After every row comes roughly how far along a hidden order it lies, from 0 to 15.
-2.12,-7.00,-1.99,-1.95,-2.04,+2.86,-2.29,-1.14,+0.36,-2.68,+0.53,-0.41,+0.26,+3.27,-4.37,-1.30,-4.52	1
+1.30,+0.78,+1.88,-0.86,+5.18,-0.99,+2.17,+0.57,-1.49,-2.14,-0.79,+0.80,-5.59,-0.57,-0.70,-1.88,-1.45	6
+0.59,+2.76,+0.63,+1.48,-1.14,-1.76,+1.42,-1.07,+0.38,+4.25,+0.41,+0.89,+5.37,+1.67,+2.52,+0.01,+2.36	12
+0.86,+2.85,-0.19,+1.18,-2.26,-0.69,+0.97,+0.30,+0.63,+1.95,+0.49,+0.53,+5.85,+0.28,+3.12,+1.17,+2.17	13
-3.84,-7.55,-0.52,+0.63,-3.33,+0.28,-2.10,-5.14,+0.60,+3.53,+0.55,-1.79,-1.14,+2.45,-5.05,-1.61,-1.15	0
+3.47,+6.65,+0.39,-0.57,+2.76,+0.21,+0.63,+5.44,-0.49,-4.04,-0.88,+0.78,-1.28,-4.54,+4.33,+2.26,+2.08	13
+2.73,+5.02,-0.18,+0.34,-0.08,+0.06,+0.74,+4.50,+0.03,-3.27,-0.49,+0.14,+0.25,-4.39,+4.48,+2.88,+2.60	14
-3.37,-4.51,-1.26,-0.79,-1.71,+2.20,-4.35,-2.35,+0.52,+1.64,+0.15,-1.26,-3.07,+0.72,-5.21,-1.03,-1.62	0
-1.88,+0.32,+1.56,+5.76,-8.04,-5.15,+4.11,-8.37,+1.28,+9.59,+1.24,-1.70,+7.29,+1.46,+2.48,+0.74,+6.07	11
+3.22,+7.28,+0.35,+1.40,-0.56,-0.96,+1.56,+3.79,+0.17,-1.43,-0.44,+0.35,+1.85,-4.32,+6.48,+3.50,+4.08	15
-2.09,-1.99,-0.09,+0.05,-0.55,-0.07,-1.22,-3.19,+0.30,+5.09,+0.58,+0.61,+2.64,+4.71,-3.13,-2.46,-1.13	4
